Below is a small trained network, with its code and all its weights. Each question gives an input and a class and asks what happens when units are switched off, that is, made to give their printed mean instead of their output.

import numpy as np


def w(rows, s, z=0):
    codes = np.array(rows[::2]) - 128.0
    scale = np.full(codes.shape[1], s)
    scale[-1] = z or s
    return codes * scale


def norm(h):
    return h / np.sqrt((h * h).mean(-1, keepdims=True) + 1e-5)


def f(y):
    return np.maximum(y, 0)


def log_softmax(a):
    a = a - a.max(-1, keepdims=True)
    return a - np.log(np.exp(a).sum(-1, keepdims=True))


def net(x, mask):
    res = np.array(x, float).reshape(1, 6) / 4 @ E
    u = 0
    for l in range(2):
        y = f(norm(res) @ A[l][:, :-1].T + A[l][:, -1])
        res = res + np.where(mask[u : u + 9], y, B[l][:, -1]) @ B[l][:, :-1]
        u += 9
    return log_softmax(norm(res)[-1] @ U[:, :-1].T + U[:, -1])


A, B = {}, {}
E = w([
[157,107,198,120,125,132,80,242,95,176,71,117],'x0',
[80,90,35,167,120,205,147,179,63,118,123,185],'x1',
[140,105,144,141,98,139,133,120,128,114,128,112],'x2',
[129,136,125,127,133,128,123,132,131,127,131,134],'x3',
[130,25,38,60,159,74,102,182,164,61,140,63],'x4',
[213,61,95,140,195,77,213,106,145,101,3,222],'x5',
],0.0041)
A[0] = w([
[150,63,95,57,137,113,153,157,136,123,147,110,77],'L0N1',
[105,135,157,145,95,157,149,84,114,189,109,230,20],'L0N2',
[137,113,150,117,155,97,117,101,168,154,135,84,5],'L0N3',
[102,193,128,164,103,168,106,146,122,171,194,103,85],'L0N4',
[172,112,194,137,122,115,84,253,74,180,81,111,95],'L0N5',
[180,147,132,148,131,115,185,118,115,126,53,199,150],'L0N6',
[153,183,216,75,107,103,126,90,204,128,86,113,31],'L0N7',
[109,149,77,168,129,117,172,31,150,93,198,123,73],'L0N8',
[70,115,104,155,129,220,154,155,65,106,95,151,63],'L0N9',
],0.0066,0.0024)
B[0] = w([
[96,131,157,150,109,165,80,96,107,33,127,108,193],'L0N1',
[120,78,191,184,160,121,82,93,137,41,120,117,199],'L0N2',
[117,108,117,120,113,220,117,119,132,147,114,146,159],'L0N3',
[201,102,129,137,133,154,184,148,125,111,121,52,215],'L0N4',
[73,186,122,151,71,65,210,119,173,115,124,177,254],'L0N5',
[158,135,91,140,129,157,161,155,98,147,190,56,241],'L0N6',
[120,109,80,93,103,187,90,108,145,151,109,176,212],'L0N7',
[91,181,138,147,59,50,183,200,185,148,89,193,216],'L0N8',
[123,140,126,2,105,135,80,85,185,183,95,151,205],'L0N9',
],0.0081,0.0065)
A[1] = w([
[109,177,115,121,61,172,114,135,153,70,128,41,210],'L1N1',
[160,86,44,77,94,208,190,115,157,153,99,186,150],'L1N2',
[214,116,86,142,161,105,195,65,135,88,99,179,107],'L1N3',
[135,95,92,29,83,176,54,80,130,213,84,210,83],'L1N4',
[254,95,89,179,175,63,135,115,93,166,52,126,4],'L1N5',
[161,107,70,177,94,87,160,160,193,130,154,110,101],'L1N6',
[148,119,80,92,118,195,228,186,83,128,150,58,77],'L1N7',
[181,167,199,203,125,180,126,68,146,151,117,165,180],'L1N8',
[86,117,81,140,148,65,5,155,137,73,195,133,151],'L1N9',
],0.005,0.0017)
B[1] = w([
[192,103,83,147,254,109,112,132,78,168,151,160,255],'L1N1',
[133,166,190,120,125,164,103,104,143,185,170,133,240],'L1N2',
[138,155,159,87,133,89,88,191,109,188,183,48,190],'L1N3',
[107,90,180,64,147,156,9,62,207,181,107,153,196],'L1N4',
[220,200,132,183,129,204,139,136,133,145,162,64,147],'L1N5',
[118,147,176,124,128,162,155,129,82,171,122,135,205],'L1N6',
[203,152,135,146,135,117,145,100,135,183,157,63,185],'L1N7',
[73,10,21,79,179,94,54,149,71,21,95,145,205],'L1N8',
[113,99,197,179,97,168,145,82,75,112,52,150,164],'L1N9',
],0.0063,0.0064)
U = w([
[224,146,124,144,177,154,158,161,99,193,204,18,113],'0',
[125,107,136,45,133,176,53,96,181,181,125,150,61],'1',
[89,174,135,155,61,72,216,174,159,134,110,158,254],'2',
[116,51,115,166,180,134,84,129,79,12,103,103,98],'3',
],0.011,0.00062)

Each question gives the input, the list of numbers given to net, and the class t.
The units are the neurons (one row each of A and B). Each row of codes is followed by its name. A weight is (code - 128) times the scale printed after its matrix; where a second scale follows, it is the last column's (A, B and U).
mask holds one flag per neuron, layer by layer. A switched-off neuron (its flag False) gives its mean, the last column of its row in B, instead of its output. The means were averaged over made-up inputs and are rounded, as every weight is.
A unit's drop is (log p(t) with every unit on - log p(t) with that unit switched off) / (log p(t) with every unit on - log p(t) with every unit switched off).
The circuit of an input: a set's keep is (log p(t) with only the set's units on - log p(t) with every unit switched off) / (log p(t) with every unit on - log p(t) with every unit switched off). Starting from the 12 units with the biggest drops (on a tie, the unit counted first), units are removed one at a time, each time the one whose removal leaves the highest keep (on an exact tie, the one counted first), for as long as the keep stays at least 0.8.
units of the circuit, in order: the units of the circuit, biggest drop first
most important unit: the unit with the biggest drop
top k neurons: the k neurons with the biggest drops, biggest first
top k neurons in layer l: the k neurons of layer l with the biggest drops, biggest first
input [2,6,-2,5,8,8], class 0: most important unit	L0N2
input [7,-5,5,5,6,6], class 2: top 2 neurons	[L0N5 L0N4]
input [8,6,3,-8,3,6], class 2: top 3 neurons	[L0N5 L0N7 L0N4]
input [4,8,-3,5,7,5], class 1: top 2 neurons in layer 0	[L0N9 L0N2]
input [0,-3,-2,0,-4,2], class 3: top 3 neurons	[L0N2 L0N9 L1N8]
input [-6,-5,1,-8,-5,-2], class 2: top 4 neurons	[L0N8 L0N9 L1N4 L0N4]
input [0,-2,4,-6,3,3], class 0: top 2 neurons in layer 0	[L0N2 L0N9]
input [4,6,6,-4,-7,-1], class 3: top 3 neurons	[L0N2 L1N8 L0N7]
input [-2,-4,-3,6,-1,5], class 0: top 2 neurons	[L0N6 L0N9]
input [-4,8,3,-5,2,7], class 1: top 3 neurons in layer 1	[L1N4 L1N1 L1N2]
input [-5,4,7,4,-2,-5], class 0: top 2 neurons in layer 0	[L0N4 L0N5]
input [7,5,1,3,-8,-1], class 3: top 3 neurons in layer 0	[L0N2 L0N8 L0N4]
input [-7,-2,6,2,-6,7], class 0: top 2 neurons in layer 0	[L0N6 L0N5]
input [4,5,2,7,-8,0], class 3: units of the circuit, in order	[L0N2]
input [8,8,8,-8,-6,7], class 1: top 2 neurons in layer 1	[L1N2 L1N8]
input [-4,8,-1,-8,7,1], class 1: top 2 neurons	[L0N9 L0N2]
input [-4,5,4,7,-8,-6], class 3: units of the circuit, in order	[L0N2 L1N8]
input [7,1,-6,-6,3,8], class 0: top 2 neurons	[L0N6 L0N8]
input [-8,-6,6,-1,5,6], class 2: top 3 neurons in layer 1	[L1N4 L1N7 L1N1]
input [-6,1,-7,-8,4,5], class 2: top 3 neurons in layer 0	[L0N8 L0N4 L0N1]
input [3,7,5,4,-1,8], class 0: top 2 neurons	[L0N6 L0N7]
input [-7,4,6,2,-4,-6], class 2: top 2 neurons in layer 1	[L1N3 L1N5]
input [8,4,-5,-6,0,0], class 2: most important unit	L0N5
input [4,-5,0,1,8,5], class 3: top 2 neurons	[L0N1 L0N9]
input [5,-4,-8,-1,-6,-3], class 3: top 2 neurons in layer 0	[L0N8 L0N9]
input [6,7,3,-5,-6,4], class 1: top 2 neurons in layer 0	[L0N9 L0N8]
input [-5,-4,-7,6,1,2], class 2: top neuron	[L0N8]
input [-1,3,6,-5,-8,7], class 3: top 3 neurons	[L0N2 L1N8 L0N4]
input [-6,-7,8,-2,0,8], class 0: top 2 neurons in layer 0	[L0N6 L0N9]
